Below are the code and all the weights of a small trained network. Each question names an input and a target symbol and asks about switching units off, where a switched-off unit gives its printed mean instead of its output.

import numpy as np


def w(rows, s, z=0):
    codes = np.array(rows[::2]) - 128.0
    scale = np.full(codes.shape[1], s)
    scale[-1] = z or s
    return codes * scale


def norm(h):
    return h / np.sqrt((h * h).mean(-1, keepdims=True) + 1e-5)


def f(y):
    return np.maximum(y, 0)


def softmax(a):
    e = np.exp(a - a.max(-1, keepdims=True))
    return e / e.sum(-1, keepdims=True)


def log_softmax(a):
    a = a - a.max(-1, keepdims=True)
    return a - np.log(np.exp(a).sum(-1, keepdims=True))


def net(x, mask):
    ids = ['αβγδλμξπψ'.index(c) for c in x.split()]
    T = len(ids)
    res = E[ids] + P[:T]
    r = norm(res)
    for j in range(2):
        rows = slice(2 * j, 2 * j + 2)
        q, k, v = (r @ M[0][rows].T for M in (Q, K, V))
        z = softmax(np.where(np.tri(T) > 0, q @ k.T / 2**0.5, -1e9)) @ v
        o = O[0][rows]
        res = res + np.where(mask[j], z, o[:, -1]) @ o[:, :-1]
    y = f(norm(res) @ A[0][:, :-1].T + A[0][:, -1])
    res = res + np.where(mask[2:10], y, B[0][:, -1]) @ B[0][:, :-1]
    return log_softmax(norm(res)[-1] @ U[:, :-1].T + U[:, -1])


Q, K, V, O, A, B = {}, {}, {}, {}, {}, {}
E = w([
[149,134,143,165,155],'α',
[149,122,163,121,151],'β',
[171,137,137,149,127],'γ',
[167,120,156,143,121],'δ',
[127,110,169,153,104],'λ',
[251,122,137,118,147],'μ',
[172,137,150,134,127],'ξ',
[145,62,181,184,142],'π',
[120,129,140,150,207],'ψ',
],0.019)
P = w([
[108,88,47,126,173],'0',
[157,57,208,104,47],'1',
[85,253,181,185,187],'2',
[84,98,86,141,144],'3',
[254,64,174,84,39],'4',
[90,228,184,187,164],'5',
[66,95,89,121,143],'6',
[199,64,174,96,53],'7',
[90,234,163,207,153],'8',
[61,107,77,129,133],'9',
[233,73,166,90,63],'10',
[90,222,158,209,126],'11',
[42,51,122,86,253],'12',
[225,77,169,130,11],'13',
],0.0096)
Q[0] = w([
[153,45,51,128,101],'h1',
[145,234,187,64,59],'h1',
[89,87,1,84,32],'h2',
[108,163,138,241,149],'h2',
],0.0091)
K[0] = w([
[60,67,36,78,140],'h1',
[216,198,186,128,118],'h1',
[155,174,221,118,121],'h2',
[113,1,47,89,194],'h2',
],0.0086)
V[0] = w([
[49,107,65,87,132],'h1',
[176,146,92,102,194],'h1',
[9,111,112,174,102],'h2',
[93,109,138,77,180],'h2',
],0.015)
O[0] = w([
[148,100,165,45,53,11],'h1',
[50,80,191,180,40,132],'h1',
[109,102,255,69,38,78],'h2',
[247,112,81,12,138,143],'h2',
],0.0097,0.011)
A[0] = w([
[45,179,109,121,46,180],'n1',
[201,143,141,138,88,7],'n2',
[191,94,134,152,168,193],'n3',
[39,139,194,139,130,244],'n4',
[128,82,89,87,112,87],'n5',
[181,123,126,183,154,252],'n6',
[138,179,99,144,110,24],'n7',
[110,71,168,83,10,51],'n8',
],0.012,0.0017)
B[0] = w([
[146,118,241,125,2,130],'n1',
[75,86,147,182,102,140],'n2',
[97,110,235,92,125,226],'n3',
[55,248,191,151,40,152],'n4',
[33,30,70,172,100,138],'n5',
[117,141,233,94,107,247],'n6',
[124,121,134,136,245,142],'n7',
[125,177,5,80,227,137],'n8',
],0.0073,0.012)
U = w([
[152,100,172,123,116,94],'α',
[231,137,99,166,175,123],'β',
[107,116,95,186,150,50],'γ',
[148,89,106,188,141,48],'δ',
[131,171,187,150,34,181],'λ',
[144,11,138,152,133,254],'μ',
[92,122,68,121,134,218],'ξ',
[82,135,132,174,99,159],'π',
[181,149,143,51,154,147],'ψ',
],0.012,0.0019)

Each question gives the input, a string of symbols that net reads in full, and the target symbol t.
The units are the heads (2 rows each of Q, K, V and O) and the neurons (one row each of A and B). Each row of codes is followed by its name. A weight is (code - 128) times the scale printed after its matrix; where a second scale follows, it is the last column's (O, A, B and U).
mask holds one flag per unit, heads first, then neurons. A switched-off unit (its flag False) gives its mean, the last column of its rows in O or B, instead of its output. The means were averaged over made-up inputs and are rounded, as every weight is.
A unit's drop is (log p(t) with every unit on - log p(t) with that unit switched off) / (log p(t) with every unit on - log p(t) with every unit switched off).
The circuit of an input: a set's keep is (log p(t) with only the set's units on - log p(t) with every unit switched off) / (log p(t) with every unit on - log p(t) with every unit switched off). Starting from all 10 units, units are removed one at a time, each time the one whose removal leaves the highest keep (on an exact tie, the one counted first), for as long as the keep stays at least 0.8.
units of the circuit, in order: the units of the circuit, biggest drop first
unit that matters most: the unit with the biggest drop
k most important neurons: the k neurons with the biggest drops, biggest first
which heads matter: for each layer, one digit per head in row order, 1 if its drop is at least 0.15 and else 0, layers parted by /
input ψ δ β β γ γ ξ β β β λ β α, target μ: which heads matter -> 11
input ψ γ γ λ, target ξ: unit that matters most -> h1
input β δ μ ξ, target μ: units of the circuit, in order -> [h2 h1]
input ξ γ β α γ β β μ λ γ, target μ: 2 most important neurons -> [n4 n5]
input λ α ξ ξ β γ, target λ: which heads matter -> 01
input α γ π β, target λ: units of the circuit, in order -> [h1 n4]
input λ β λ ξ π μ, target λ: which heads matter -> 01
input λ γ λ ξ β γ λ β β λ δ δ λ, target ψ: which heads matter -> 10
input β β λ δ β β λ β ξ ψ, target ψ: which heads matter -> 11
input λ λ β α λ β λ λ λ γ β ψ, target λ: which heads matter -> 01
input β β μ λ λ β β ξ ξ β β λ γ, target μ: units of the circuit, in order -> [h1 n5 n4]
input γ β π α β β β δ β γ β β γ, target π: units of the circuit, in order -> [h1 h2 n4]
input λ ψ γ π, target ψ: units of the circuit, in order -> [h1 n8 h2]
input β λ γ λ β λ ξ γ λ, target β: unit that matters most -> h2
input β π λ ξ δ β β β λ β, target μ: units of the circuit, in order -> [h1 h2 n5 n4]
input β λ λ δ, target μ: units of the circuit, in order -> [h2 h1 n4]
input λ λ λ β ψ δ λ λ ψ α, target ψ: which heads matter -> 10
input μ λ ψ λ γ δ β, target ψ: which heads matter -> 10
input β β δ β, target μ: units of the circuit, in order -> [h2 h1 n5]
input α ξ π δ γ λ α α λ γ γ λ β, target π: which heads matter -> 01
